Below is a small trained network, with its code and all its weights. Each question gives an input and a class and asks what happens when units are switched off, that is, made to give their printed mean instead of their output.

import numpy as np


def w(rows, s, z=0):
    codes = np.array(rows[::2]) - 128.0
    scale = np.full(codes.shape[1], s)
    scale[-1] = z or s
    return codes * scale


def norm(h):
    return h / np.sqrt((h * h).mean(-1, keepdims=True) + 1e-5)


def f(y):
    return y / 2 * (1 + np.tanh(0.7978845608 * (y + 0.044715 * y**3)))


def log_softmax(a):
    a = a - a.max(-1, keepdims=True)
    return a - np.log(np.exp(a).sum(-1, keepdims=True))


def net(x, mask):
    res = np.array(x, float).reshape(1, 4) / 4 @ E
    u = 0
    for l in range(2):
        y = f(norm(res) @ A[l][:, :-1].T + A[l][:, -1])
        res = res + np.where(mask[u : u + 11], y, B[l][:, -1]) @ B[l][:, :-1]
        u += 11
    return log_softmax(norm(res)[-1] @ U[:, :-1].T + U[:, -1])


A, B = {}, {}
E = w([
[148,106,124,129,114,36,29],'x0',
[182,114,254,127,106,131,102],'x1',
[179,132,131,110,220,124,111],'x2',
[126,127,128,128,128,128,128],'x3',
],0.0098)
A[0] = w([
[130,143,163,91,117,133,110,3],'0.n0',
[130,132,72,120,153,215,247,181],'0.n1',
[157,134,218,129,141,226,242,40],'0.n2',
[106,121,173,131,20,148,149,102],'0.n3',
[102,148,120,126,44,191,189,55],'0.n4',
[155,125,170,139,247,126,150,105],'0.n5',
[109,134,165,121,175,157,151,55],'0.n6',
[107,148,78,132,152,176,171,96],'0.n7',
[75,126,51,139,21,106,134,114],'0.n8',
[108,146,126,91,134,139,145,89],'0.n9',
[166,138,38,140,218,109,124,70],'0.n10',
],0.011,0.003)
B[0] = w([
[125,119,166,151,115,163,168,128],'0.n0',
[212,147,228,166,100,55,98,255],'0.n1',
[51,140,6,113,172,223,118,226],'0.n2',
[28,125,159,183,129,40,171,180],'0.n3',
[58,103,113,105,108,91,203,185],'0.n4',
[202,101,160,81,144,176,110,195],'0.n5',
[130,151,125,107,131,142,69,146],'0.n6',
[151,137,184,164,114,99,142,190],'0.n7',
[121,132,67,129,53,208,33,211],'0.n8',
[117,92,146,139,132,107,72,132],'0.n9',
[97,113,101,125,211,105,161,207],'0.n10',
],0.016,0.0097)
A[1] = w([
[210,134,169,96,134,101,167,82],'1.n0',
[217,114,194,138,167,126,158,31],'1.n1',
[97,92,53,106,203,85,212,1],'1.n2',
[116,133,210,177,8,55,167,12],'1.n3',
[90,125,89,52,182,81,171,19],'1.n4',
[155,130,232,149,172,92,182,137],'1.n5',
[70,147,25,70,70,178,168,105],'1.n6',
[137,175,59,148,232,42,166,123],'1.n7',
[102,109,172,184,88,58,123,53],'1.n8',
[193,138,167,109,142,113,105,148],'1.n9',
[117,197,43,72,215,163,127,50],'1.n10',
],0.013,0.0017)
B[1] = w([
[128,153,130,170,103,87,96,186],'1.n0',
[110,114,103,145,73,71,82,211],'1.n1',
[84,150,100,102,169,133,153,177],'1.n2',
[177,132,106,45,150,251,142,245],'1.n3',
[118,138,122,87,184,111,153,159],'1.n4',
[95,95,93,155,55,130,48,216],'1.n5',
[192,129,179,185,197,31,77,204],'1.n6',
[59,144,172,182,155,129,154,197],'1.n7',
[208,127,152,86,135,153,181,208],'1.n8',
[142,143,122,172,173,90,126,194],'1.n9',
[134,106,131,71,18,170,188,206],'1.n10',
],0.02,0.011)
U = w([
[204,138,141,87,96,254,162,192],'0',
[137,133,121,237,101,46,13,183],'1',
[4,152,125,149,232,103,223,2],'2',
],0.0092,0.00043)

Each question gives the input, the list of numbers given to net, and the class t.
The units are the neurons (one row each of A and B). Each row of codes is followed by its name. A weight is (code - 128) times the scale printed after its matrix; where a second scale follows, it is the last column's (A, B and U).
mask holds one flag per neuron, layer by layer. A switched-off neuron (its flag False) gives its mean, the last column of its row in B, instead of its output. The means were averaged over made-up inputs and are rounded, as every weight is.
A unit's drop is (log p(t) with every unit on - log p(t) with that unit switched off) / (log p(t) with every unit on - log p(t) with every unit switched off).
The circuit of an input: a set's keep is (log p(t) with only the set's units on - log p(t) with every unit switched off) / (log p(t) with every unit on - log p(t) with every unit switched off). Starting from the 12 units with the biggest drops (on a tie, the unit counted first), units are removed one at a time, each time the one whose removal leaves the highest keep (on an exact tie, the one counted first), for as long as the keep stays at least 0.8.
circuit, biggest first: the units of the circuit, biggest drop first
most important unit: the unit with the biggest drop
top k neurons: the k neurons with the biggest drops, biggest first
k most important neurons of layer l: the k neurons of layer l with the biggest drops, biggest first
drop of u: that unit's drop, to one decimal
input [-5,-2,7,-5], class 1: circuit, biggest first	[0.n1]
input [0,5,-5,-8], class 2: top 2 neurons	[0.n1; 0.n3]
input [-3,-7,1,-1], class 1: 2 most important neurons of layer 0	[0.n1; 0.n10]
input [0,3,-7,7], class 2: 3 most important neurons of layer 0	[0.n3; 0.n1; 0.n4]
input [2,3,-8,5], class 0: top 3 neurons	[0.n2; 0.n3; 1.n3]
input [-5,-3,1,-1], class 1: 2 most important neurons of layer 1	[1.n5; 1.n1]
input [0,5,-1,-1], class 2: 2 most important neurons of layer 0	[0.n1; 0.n8]
input [2,3,0,-7], class 0: top 4 neurons	[0.n2; 1.n3; 0.n5; 0.n10]
input [-7,-8,2,4], class 1: top 2 neurons	[0.n1; 1.n5]
input [1,-2,8,-1], class 2: 2 most important neurons of layer 0	[0.n10; 0.n1]
input [-7,-6,8,5], class 1: drop of 0.n1	1.3
input [-4,-1,2,5], class 1: drop of 0.n1	1.6
input [7,1,-5,-5], class 0: drop of 0.n2	1.9
input [8,8,-2,1], class 0: most important unit	1.n3
input [3,-3,1,4], class 2: drop of 0.n10	0.9
